Here is a tiny trained network, its code and every weight. The questions are about switching its units off for an input and a class, where a switched-off unit gives its printed mean instead of its output.

import numpy as np


def w(rows, s, z=0):
    codes = np.array(rows[::2]) - 128.0
    scale = np.full(codes.shape[1], s)
    scale[-1] = z or s
    return codes * scale


def norm(h):
    return h / np.sqrt((h * h).mean(-1, keepdims=True) + 1e-5)


def f(y):
    return np.maximum(y, 0)


def log_softmax(a):
    a = a - a.max(-1, keepdims=True)
    return a - np.log(np.exp(a).sum(-1, keepdims=True))


def net(x, mask):
    res = np.array(x, float).reshape(1, 8) / 4 @ E
    u = 0
    for l in range(3):
        y = f(norm(res) @ A[l][:, :-1].T + A[l][:, -1])
        res = res + np.where(mask[u : u + 4], y, B[l][:, -1]) @ B[l][:, :-1]
        u += 4
    return log_softmax(norm(res)[-1] @ U[:, :-1].T + U[:, -1])


A, B = {}, {}
E = w([
[108,178,105,231,77],'x0',
[147,63,152,157,146],'x1',
[156,129,35,155,105],'x2',
[77,199,127,1,115],'x3',
[91,75,180,148,72],'x4',
[146,166,173,111,138],'x5',
[72,153,114,115,81],'x6',
[108,73,26,165,116],'x7',
],0.0058)
A[0] = w([
[158,215,162,115,108,82],'0.n0',
[92,184,131,69,53,71],'0.n1',
[185,169,120,192,116,250],'0.n2',
[2,122,121,106,152,106],'0.n3',
],0.0071,0.0021)
B[0] = w([
[164,174,217,133,201,202],'0.n0',
[51,254,215,143,139,227],'0.n1',
[126,167,86,128,111,252],'0.n2',
[100,137,177,169,184,207],'0.n3',
],0.0095,0.0034)
A[1] = w([
[88,148,162,171,172,249],'1.n0',
[88,36,167,62,186,180],'1.n1',
[183,141,127,226,254,235],'1.n2',
[74,139,247,122,125,111],'1.n3',
],0.0067,0.0013)
B[1] = w([
[14,109,90,16,52,223],'1.n0',
[253,43,236,34,127,200],'1.n1',
[81,253,183,50,19,254],'1.n2',
[84,136,73,218,246,248],'1.n3',
],0.0058,0.0048)
A[2] = w([
[106,125,143,244,142,158],'2.n0',
[132,64,108,103,175,43],'2.n1',
[2,56,131,67,83,14],'2.n2',
[106,96,83,9,64,250],'2.n3',
],0.0085,0.0019)
B[2] = w([
[209,177,80,138,41,244],'2.n0',
[220,106,94,232,48,171],'2.n1',
[68,133,103,49,17,241],'2.n2',
[172,181,160,254,88,254],'2.n3',
],0.0077,0.0029)
U = w([
[37,74,126,44,149,3],'0',
[178,133,3,222,72,174],'1',
[61,88,82,140,102,63],'2',
[214,27,206,93,187,117],'3',
[88,249,213,89,159,207],'4',
],0.013,0.007)

Each question gives the input, the list of numbers given to net, and the class t.
The units are the neurons (one row each of A and B). Each row of codes is followed by its name. A weight is (code - 128) times the scale printed after its matrix; where a second scale follows, it is the last column's (A, B and U).
mask holds one flag per neuron, layer by layer. A switched-off neuron (its flag False) gives its mean, the last column of its row in B, instead of its output. The means were averaged over made-up inputs and are rounded, as every weight is.
A unit's drop is (log p(t) with every unit on - log p(t) with that unit switched off) / (log p(t) with every unit on - log p(t) with every unit switched off).
The circuit of an input: a set's keep is (log p(t) with only the set's units on - log p(t) with every unit switched off) / (log p(t) with every unit on - log p(t) with every unit switched off). Starting from all 12 units, units are removed one at a time, each time the one whose removal leaves the highest keep (on an exact tie, the one counted first), for as long as the keep stays at least 0.8.
units of the circuit, in order: the units of the circuit, biggest drop first
top k neurons: the k neurons with the biggest drops, biggest first
k most important neurons of layer l: the k neurons of layer l with the biggest drops, biggest first
drop of u: that unit's drop, to one decimal
input [-7,-8,6,5,7,1,-6,8], class 1: units of the circuit, in order : [2.n3]
input [1,1,-3,2,7,-8,-1,-6], class 0: 2 most important neurons of layer 2 : [2.n2; 2.n3]
input [1,7,-6,4,6,4,-5,5], class 3: units of the circuit, in order : [1.n1; 0.n1]
input [-7,-4,-5,-5,1,-5,3,2], class 3: top 2 neurons : [1.n1; 0.n1]
input [7,6,-2,-2,7,8,3,-6], class 1: units of the circuit, in order : [2.n0; 1.n3; 0.n1]
input [-4,2,-2,3,-1,6,-7,-2], class 3: units of the circuit, in order : [0.n1; 1.n1]
input [-4,5,-1,8,-2,8,-4,7], class 3: top 2 neurons : [1.n1; 1.n2]
input [-7,4,2,5,-4,-2,-4,3], class 3: top 2 neurons : [1.n1; 0.n2]
input [-7,0,0,3,-5,-1,-6,5], class 3: 2 most important neurons of layer 1 : [1.n1; 1.n0]
input [-3,2,-3,-4,1,-6,3,0], class 3: top 3 neurons : [1.n1; 0.n1; 0.n2]
input [-3,-3,-4,5,-8,-5,-6,6], class 1: 2 most important neurons of layer 0 : [0.n1; 0.n0]
input [-5,-6,-3,2,7,3,-6,8], class 3: drop of 1.n1 : 0.8
input [-3,0,4,-3,8,-6,-5,-7], class 3: drop of 0.n1 : 0.1
input [-3,3,-8,-2,0,1,-3,4], class 3: units of the circuit, in order : [1.n1]
input [-8,-2,5,2,8,-6,-6,-4], class 3: drop of 1.n1 : 0.5
